Look-ups in named tables: a row name and a column name give one cell, copied from the table.

sug.tsv
	mev	ronavu	vugizog	pafutor	mis
kiga	209	205	180	66	175
tiso	156	85	136	198	221
sal	126	187	174	155	149
gufev	147	156	217	145	129
sugu	211	200	113	188	48
zibuko	158	149	206	118	127
kep	135	181	105	163	157
vos	135	193	136	126	123
pugebes	162	122	173	160	242
fel	124	233	146	165	130
peta	163	127	172	155	200
sabegi	189	108	190	172	154

What is the ronavu of sabegi in sug?
108
What is the vugizog of vos in sug?
136
What is the ronavu of zibuko in sug?
149
What is the vugizog of sal in sug?
174
What is the mis of kiga in sug?
175
What is the pafutor of gufev in sug?
145
What is the mev of sugu in sug?
211
What is the pafutor of peta in sug?
155
What is the pafutor of sal in sug?
155

foveneb =
|  | sizu | gitifa | lim | firore | limuged | finu | bod | nul | kenukof | zag |
|---|---|---|---|---|---|---|---|---|---|---|
| kadeno | 0.3 | 0.3 | 0.7 | 0.6 | 0.4 | 0.5 | 0.2 | 0.4 | 0.6 | 0.3 |
| bibi | 0.4 | 0.8 | 0.4 | 0.2 | 0.5 | 0.4 | 0.6 | 0.4 | 0.5 | 0.6 |
| puf | 0.6 | 0.7 | 0.6 | 0.2 | 0.4 | 0.5 | 0.6 | 0.2 | 0.5 | 0.4 |
| dideb | 0.7 | 0.7 | 0.1 | 0.5 | 0.5 | 0.5 | 0.5 | 0.6 | 0.4 | 0.6 |
| kamoki | 0.6 | 0.7 | 0.5 | 0.2 | 0.4 | 0.4 | 0.6 | 0.4 | 0.5 | 0.7 |
| vuka | 0.6 | 0.4 | 0.9 | 0.3 | 0.4 | 0.5 | 0.5 | 0.4 | 0.5 | 0.5 |
| sogel | 0.4 | 0.6 | 0.5 | 0.2 | 0.5 | 0.5 | 0.8 | 0.3 | 0.5 | 0.6 |

sogel, sizu -> 0.4
vuka, sizu -> 0.6
kamoki, bod -> 0.6
kamoki, sizu -> 0.6
kamoki, firore -> 0.2
kamoki, zag -> 0.7
dideb, lim -> 0.1
puf, sizu -> 0.6
puf, kenukof -> 0.5
bibi, limuged -> 0.5
vuka, lim -> 0.9
dideb, zag -> 0.6
kadeno, kenukof -> 0.6
Row with the largest firore: kadeno

Table kod
	dedi	zoru	zefuzik
rusidu	167	197	206
gep	221	162	106
mev	162	174	136
pel	126	174	139
koneli	142	115	161
sak	194	168	178
kinuzi	199	176	140
bilab	171	126	58
bava	166	226	126
toroge	112	180	201

zoru of bava is 226
zoru of mev is 174
zoru of toroge is 180
zefuzik of rusidu is 206
dedi of bava is 166
zoru of bilab is 126
zefuzik of toroge is 201
zefuzik of koneli is 161
dedi of kinuzi is 199
dedi of gep is 221
zefuzik of bilab is 58
zefuzik of sak is 178
zefuzik of pel is 139

tavafem.csv
,dazar,simumu,megis,luni,ziv,pekom,sek,difiz,zivem,gelikeg
nuno,-0.42,0.25,-0.66,0.22,-0.49,0.01,0.34,0.08,0.44,-0.01
zuk,0.10,0.10,0.33,-0.22,0.29,0.47,-0.09,-0.01,0.45,0.03
zitug,0.11,-0.18,-0.13,0.75,-0.27,-0.08,0.25,0.44,-0.25,0.30
zuro,0.21,0.14,0.21,-0.01,-0.01,-0.09,0.06,-0.21,-0.15,-0.03
kip,-0.07,-0.35,0.05,0.50,-0.43,-0.25,0.24,0.42,-0.07,0.06
sefur,0.19,0.09,0.26,-0.16,0.32,0.34,-0.17,0.02,0.34,0.03
kovetog,-0.35,0.27,-0.37,0.27,-0.63,0.17,0.51,0.22,0.41,0.24
buva,0.20,0.23,0.12,0.11,-0.02,-0.15,0.04,-0.12,-0.09,-0.04
goga,-0.02,0.14,0.33,-0.30,0.20,0.43,-0.09,-0.11,0.41,0.05

kip, pekom: -0.25
zuro, difiz: -0.21
sefur, difiz: 0.02
kovetog, sek: 0.51
zitug, dazar: 0.11
buva, difiz: -0.12
zuro, zivem: -0.15
buva, dazar: 0.20
zitug, luni: 0.75
buva, pekom: -0.15

fubuda
|  | gur | rus | tevenu | lami | tameno | kifosi |
|---|---|---|---|---|---|---|
| niv | 126 | 135 | 173 | 50 | 128 | 121 |
| nazotib | 127 | 133 | 107 | 177 | 145 | 141 |
| telese | 163 | 119 | 107 | 215 | 119 | 148 |

kifosi of nazotib: 141
tevenu of telese: 107
tameno of niv: 128
rus of telese: 119
rus of niv: 135
gur of niv: 126
lami of nazotib: 177
tameno of nazotib: 145
lami of telese: 215
tevenu of nazotib: 107
tameno of telese: 119
lami of niv: 50
rus of nazotib: 133
tevenu of niv: 173
gur of telese: 163
gur of nazotib: 127
kifosi of niv: 121
Row with the largest gur: telese

Table mami
cols = duk, bet, kiz, magis, ruv, golovem
vuf: [49, 95, 53, 82, 176, 83]
lavefin: [140, 119, 110, 98, 60, 120]
bilef: [158, 133, 47, 125, 79, 146]
pinezu: [114, 151, 200, 54, 136, 86]
zapa: [122, 166, 72, 118, 46, 227]
pamo: [80, 155, 52, 106, 88, 129]
lik: [85, 130, 61, 122, 128, 139]
lisiro: [172, 155, 178, 152, 17, 99]
nebi: [88, 155, 43, 168, 109, 169]
dos: [103, 27, 80, 161, 62, 119]

bet of vuf: 95
kiz of pamo: 52
golovem of lisiro: 99
magis of lavefin: 98
ruv of lisiro: 17
golovem of bilef: 146
bet of zapa: 166
bet of nebi: 155
ruv of pamo: 88
magis of dos: 161
duk of pinezu: 114
ruv of lik: 128
duk of lavefin: 140
golovem of lik: 139
ruv of lavefin: 60
golovem of nebi: 169
bet of pamo: 155
bet of lisiro: 155

